Below is a small trained network, with its code and all its weights. Each question gives an input and a target symbol and asks what happens when units are switched off, that is, made to give their printed mean instead of their output.

import numpy as np


def w(rows, s, z=0):
    codes = np.array(rows[::2]) - 128.0
    scale = np.full(codes.shape[1], s)
    scale[-1] = z or s
    return codes * scale


def norm(h):
    return h / np.sqrt((h * h).mean(-1, keepdims=True) + 1e-5)


def f(y):
    return y / 2 * (1 + np.tanh(0.7978845608 * (y + 0.044715 * y**3)))


def softmax(a):
    e = np.exp(a - a.max(-1, keepdims=True))
    return e / e.sum(-1, keepdims=True)


def log_softmax(a):
    a = a - a.max(-1, keepdims=True)
    return a - np.log(np.exp(a).sum(-1, keepdims=True))


def net(x, mask):
    ids = ['αεζλμπτ'.index(c) for c in x.split()]
    T = len(ids)
    res = E[ids] + P[:T]
    r = norm(res)
    for j in range(2):
        rows = slice(3 * j, 3 * j + 3)
        q, k, v = (r @ M[0][rows].T for M in (Q, K, V))
        z = softmax(np.where(np.tri(T) > 0, q @ k.T / 3**0.5, -1e9)) @ v
        o = O[0][rows]
        res = res + np.where(mask[j], z, o[:, -1]) @ o[:, :-1]
    y = f(norm(res) @ A[0][:, :-1].T + A[0][:, -1])
    res = res + np.where(mask[2:10], y, B[0][:, -1]) @ B[0][:, :-1]
    return log_softmax(norm(res)[-1] @ U[:, :-1].T + U[:, -1])


Q, K, V, O, A, B = {}, {}, {}, {}, {}, {}
E = w([
[106,123,127,188,128,92],'α',
[115,126,78,171,81,94],'ε',
[176,95,129,182,56,94],'ζ',
[199,107,155,173,252,81],'λ',
[163,161,56,209,112,159],'μ',
[52,185,49,99,119,125],'π',
[120,85,68,110,121,78],'τ',
],0.016)
P = w([
[77,86,2,118,129,167],'0',
[84,112,51,111,138,121],'1',
[103,125,82,107,139,110],'2',
[118,145,106,112,140,125],'3',
[127,153,125,106,139,126],'4',
[117,155,136,90,147,118],'5',
[139,172,141,98,142,106],'6',
[141,156,157,102,151,76],'7',
[131,168,123,106,148,90],'8',
],0.0084)
Q[0] = w([
[155,151,138,92,159,182],'head 1',
[104,122,254,64,126,163],'head 1',
[207,111,146,152,115,140],'head 1',
[185,96,180,93,93,135],'head 2',
[64,174,135,109,137,105],'head 2',
[167,55,170,45,160,151],'head 2',
],0.0085)
K[0] = w([
[121,35,112,94,10,123],'head 1',
[57,62,27,255,180,160],'head 1',
[54,159,58,11,109,121],'head 1',
[58,191,106,109,164,177],'head 2',
[117,163,201,59,133,47],'head 2',
[39,111,73,161,128,121],'head 2',
],0.0085)
V[0] = w([
[117,94,70,73,42,76],'head 1',
[115,139,124,2,121,166],'head 1',
[93,158,153,8,111,91],'head 1',
[74,106,113,120,71,137],'head 2',
[166,215,133,126,123,134],'head 2',
[50,193,179,159,148,200],'head 2',
],0.0077)
O[0] = w([
[43,38,147,122,97,92,218],'head 1',
[148,171,114,64,148,250,56],'head 1',
[72,158,157,42,108,118,72],'head 1',
[90,110,180,135,97,125,157],'head 2',
[18,253,81,146,104,39,86],'head 2',
[39,29,110,225,216,197,3],'head 2',
],0.0066,0.0061)
A[0] = w([
[184,76,70,108,39,164,195],'neuron 1',
[192,115,103,56,127,104,239],'neuron 2',
[130,127,75,165,79,124,112],'neuron 3',
[128,158,206,161,87,41,253],'neuron 4',
[58,133,125,159,168,94,201],'neuron 5',
[147,131,120,123,109,193,49],'neuron 6',
[148,254,143,145,152,108,21],'neuron 7',
[119,124,226,147,179,74,180],'neuron 8',
],0.0096,0.0022)
B[0] = w([
[86,166,187,73,205,145,223],'neuron 1',
[113,193,160,122,244,91,216],'neuron 2',
[144,190,158,147,85,124,196],'neuron 3',
[158,150,107,66,66,178,254],'neuron 4',
[202,142,108,72,166,254,157],'neuron 5',
[141,146,99,135,127,110,112],'neuron 6',
[134,68,94,144,179,97,157],'neuron 7',
[146,157,61,127,152,67,162],'neuron 8',
],0.0086,0.0077)
U = w([
[234,45,81,181,63,187,143],'α',
[122,60,227,129,9,89,1],'ε',
[101,128,168,103,79,38,178],'ζ',
[181,166,121,205,196,112,93],'λ',
[28,119,41,157,106,148,111],'μ',
[112,118,48,39,169,204,155],'π',
[96,2,133,161,200,69,139],'τ',
],0.0084,0.0044)

Each question gives the input, a string of symbols that net reads in full, and the target symbol t.
The units are the heads (3 rows each of Q, K, V and O) and the neurons (one row each of A and B). Each row of codes is followed by its name. A weight is (code - 128) times the scale printed after its matrix; where a second scale follows, it is the last column's (O, A, B and U).
mask holds one flag per unit, heads first, then neurons. A switched-off unit (its flag False) gives its mean, the last column of its rows in O or B, instead of its output. The means were averaged over made-up inputs and are rounded, as every weight is.
A unit's drop is (log p(t) with every unit on - log p(t) with that unit switched off) / (log p(t) with every unit on - log p(t) with every unit switched off).
The circuit of an input: a set's keep is (log p(t) with only the set's units on - log p(t) with every unit switched off) / (log p(t) with every unit on - log p(t) with every unit switched off). Starting from all 10 units, units are removed one at a time, each time the one whose removal leaves the highest keep (on an exact tie, the one counted first), for as long as the keep stays at least 0.8.
units of the circuit, in order: the units of the circuit, biggest drop first
k most important neurons: the k neurons with the biggest drops, biggest first
heads that matter: for each layer, one digit per head in row order, 1 if its drop is at least 0.15 and else 0, layers parted by /
drop when u is switched off: that unit's drop, to one decimal
input ζ α ε, target ε: heads that matter -> 10
input ε λ ε α, target α: heads that matter -> 00
input π π ε λ λ μ ε τ, target λ: units of the circuit, in order -> head 1
input ε π μ μ ε, target α: heads that matter -> 01
input λ λ τ π α α π, target λ: heads that matter -> 11
input π ε ε π μ, target μ: heads that matter -> 11
input μ ε π π ε π μ α, target π: units of the circuit, in order -> neuron 5; head 2
input λ λ α, target λ: heads that matter -> 11
input λ λ π π τ, target λ: units of the circuit, in order -> head 1; neuron 2
input α π ζ μ ε τ ε τ μ, target ζ: units of the circuit, in order -> head 1; neuron 5
input π π α, target π: heads that matter -> 10
input π π π ε, target π: 2 most important neurons -> neuron 5; neuron 1
input π μ π α, target α: 3 most important neurons -> neuron 1; neuron 2; neuron 5
input α τ α ε, target ε: 2 most important neurons -> neuron 2; neuron 8
input ε λ ε, target λ: drop when head 1 is switched off -> 0.7
input ζ λ μ ε τ τ τ ζ μ, target ζ: drop when neuron 5 is switched off -> 0.2
input π λ τ π π, target λ: drop when head 2 is switched off -> 0.1
